Below are the code and all the weights of a small trained network. Each question names an input and a target symbol and asks about switching units off, where a switched-off unit gives its printed mean instead of its output.

import numpy as np


def w(rows, s, z=0):
    codes = np.array(rows[::2]) - 128.0
    scale = np.full(codes.shape[1], s)
    scale[-1] = z or s
    return codes * scale


def f(y):
    return np.maximum(y, 0)


def softmax(a):
    e = np.exp(a - a.max(-1, keepdims=True))
    return e / e.sum(-1, keepdims=True)


def log_softmax(a):
    a = a - a.max(-1, keepdims=True)
    return a - np.log(np.exp(a).sum(-1, keepdims=True))


def net(x, mask):
    ids = ['αβδεζλξφψω'.index(c) for c in x.split()]
    T = len(ids)
    res = E[ids] + P[:T]
    r = res
    for j in range(3):
        rows = slice(2 * j, 2 * j + 2)
        q, k, v = (r @ M[0][rows].T for M in (Q, K, V))
        z = softmax(np.where(np.tri(T) > 0, q @ k.T / 2**0.5, -1e9)) @ v
        o = O[0][rows]
        res = res + np.where(mask[j], z, o[:, -1]) @ o[:, :-1]
    y = f(res @ A[0][:, :-1].T + A[0][:, -1])
    res = res + np.where(mask[3:27], y, B[0][:, -1]) @ B[0][:, :-1]
    return log_softmax(res[-1] @ U[:, :-1].T + U[:, -1])


Q, K, V, O, A, B = {}, {}, {}, {}, {}, {}
E = w([
[65,107,96],'α',
[58,101,98],'β',
[92,134,90],'δ',
[65,115,67],'ε',
[79,144,40],'ζ',
[91,129,91],'λ',
[50,99,127],'ξ',
[36,130,225],'φ',
[147,247,112],'ψ',
[165,233,197],'ω',
],0.013)
P = w([
[138,129,112],'0',
[158,166,112],'1',
[122,164,124],'2',
[68,170,133],'3',
[37,168,142],'4',
[2,173,160],'5',
],0.011)
Q[0] = w([
[136,149,131],'head 0',
[227,179,201],'head 0',
[124,48,120],'head 1',
[148,220,91],'head 1',
[233,10,135],'head 2',
[17,82,62],'head 2',
],0.012)
K[0] = w([
[165,73,94],'head 0',
[229,180,175],'head 0',
[169,178,123],'head 1',
[93,85,105],'head 1',
[134,6,54],'head 2',
[12,191,98],'head 2',
],0.014)
V[0] = w([
[70,126,124],'head 0',
[150,194,193],'head 0',
[44,83,125],'head 1',
[117,153,75],'head 1',
[127,113,6],'head 2',
[132,27,156],'head 2',
],0.017)
O[0] = w([
[144,141,164,239],'head 0',
[73,121,124,118],'head 0',
[94,76,123,247],'head 1',
[148,182,40,164],'head 1',
[21,143,117,2],'head 2',
[66,2,114,13],'head 2',
],0.0082,0.0086)
A[0] = w([
[224,127,137,41],'neuron 0',
[92,82,103,253],'neuron 1',
[114,162,81,94],'neuron 2',
[111,98,173,155],'neuron 3',
[111,155,155,167],'neuron 4',
[80,151,150,146],'neuron 5',
[147,144,103,110],'neuron 6',
[159,120,189,209],'neuron 7',
[126,162,124,208],'neuron 8',
[97,154,155,162],'neuron 9',
[140,146,37,111],'neuron 10',
[86,4,115,132],'neuron 11',
[141,154,132,211],'neuron 12',
[169,154,115,234],'neuron 13',
[102,73,90,84],'neuron 14',
[128,134,112,96],'neuron 15',
[145,145,177,10],'neuron 16',
[173,141,99,93],'neuron 17',
[164,125,110,202],'neuron 18',
[156,177,72,131],'neuron 19',
[115,211,110,145],'neuron 20',
[105,197,119,143],'neuron 21',
[174,122,168,251],'neuron 22',
[60,139,75,94],'neuron 23',
],0.015,0.0048)
B[0] = w([
[98,222,2,172],'neuron 0',
[171,126,17,153],'neuron 1',
[133,105,155,179],'neuron 2',
[119,122,148,158],'neuron 3',
[151,87,155,182],'neuron 4',
[170,140,166,167],'neuron 5',
[107,166,125,155],'neuron 6',
[123,116,100,201],'neuron 7',
[167,76,140,199],'neuron 8',
[158,122,103,177],'neuron 9',
[150,135,148,181],'neuron 10',
[162,177,47,147],'neuron 11',
[137,39,140,195],'neuron 12',
[156,109,110,206],'neuron 13',
[34,115,111,134],'neuron 14',
[146,123,168,135],'neuron 15',
[85,131,139,164],'neuron 16',
[86,86,144,158],'neuron 17',
[116,36,148,156],'neuron 18',
[107,108,178,213],'neuron 19',
[140,153,138,250],'neuron 20',
[150,137,170,227],'neuron 21',
[148,114,119,207],'neuron 22',
[145,183,120,174],'neuron 23',
],0.0087,0.014)
U = w([
[125,161,98,8],'α',
[89,163,102,48],'β',
[114,158,123,89],'δ',
[73,184,133,86],'ε',
[123,108,207,1],'ζ',
[136,4,118,170],'λ',
[109,130,158,232],'ξ',
[225,136,85,189],'φ',
[77,177,160,93],'ψ',
[47,233,176,146],'ω',
],0.011,0.0072)

Each question gives the input, a string of symbols that net reads in full, and the target symbol t.
The units are the heads (2 rows each of Q, K, V and O) and the neurons (one row each of A and B). Each row of codes is followed by its name. A weight is (code - 128) times the scale printed after its matrix; where a second scale follows, it is the last column's (O, A, B and U).
mask holds one flag per unit, heads first, then neurons. A switched-off unit (its flag False) gives its mean, the last column of its rows in O or B, instead of its output. The means were averaged over made-up inputs and are rounded, as every weight is.
A unit's drop is (log p(t) with every unit on - log p(t) with that unit switched off) / (log p(t) with every unit on - log p(t) with every unit switched off).
The circuit of an input: a set's keep is (log p(t) with only the set's units on - log p(t) with every unit switched off) / (log p(t) with every unit on - log p(t) with every unit switched off). Starting from the 12 units with the biggest drops (on a tie, the unit counted first), units are removed one at a time, each time the one whose removal leaves the highest keep (on an exact tie, the one counted first), for as long as the keep stays at least 0.8.
units of the circuit, in order: the units of the circuit, biggest drop first
top k neurons: the k neurons with the biggest drops, biggest first
heads that matter: for each layer, one digit per head in row order, 1 if its drop is at least 0.15 and else 0, layers parted by /
drop when u is switched off: that unit's drop, to one decimal
input δ β φ α, target λ: units of the circuit, in order => head 2; neuron 20
input λ ξ φ ω ω α, target φ: units of the circuit, in order => head 2
input β φ ξ δ, target λ: units of the circuit, in order => neuron 0; head 2
input ζ ζ ζ ω φ β, target φ: heads that matter => 101
input φ δ α φ ζ α, target λ: units of the circuit, in order => head 2; neuron 0
input φ α ζ φ ζ, target λ: heads that matter => 001
input φ α λ, target λ: heads that matter => 001
input ω α ξ ψ ω ε, target φ: heads that matter => 101
input φ ζ φ ξ φ ζ, target λ: units of the circuit, in order => head 2; head 1
input φ β ω ω δ ξ, target φ: heads that matter => 001
input α ω α ψ ζ, target ζ: heads that matter => 001
input φ δ ζ φ β ε, target λ: units of the circuit, in order => head 2; neuron 0
input ζ ω ε ζ ζ, target ζ: top 2 neurons => neuron 19; neuron 0
input λ α ξ δ λ ω, target φ: top 2 neurons => neuron 0; neuron 13
input α φ φ φ λ, target λ: units of the circuit, in order => head 2; head 1
input ζ δ δ ζ ζ α, target ω: units of the circuit, in order => head 2
input α δ α ψ α, target ζ: top 2 neurons => neuron 19; neuron 21
input ζ ψ α β, target ζ: top 2 neurons => neuron 19; neuron 0
input δ ψ ψ ψ, target ζ: heads that matter => 101
input ζ φ ε, target λ: top neuron => neuron 18
input φ φ λ δ, target λ: top 3 neurons => neuron 0; neuron 23; neuron 20
input φ ε ψ ε β, target ζ: top 2 neurons => neuron 0; neuron 19
input α ζ α φ φ, target λ: drop when head 2 is switched off => 0.8
input α φ φ ε ω β, target φ: drop when neuron 13 is switched off => 0.1
input α φ ε ψ α α, target ζ: drop when neuron 19 is switched off => 0.2
input ε ζ α ζ β, target ω: drop when neuron 7 is switched off => 0.1
input ξ φ ε ξ λ ζ, target ω: top neuron => neuron 23
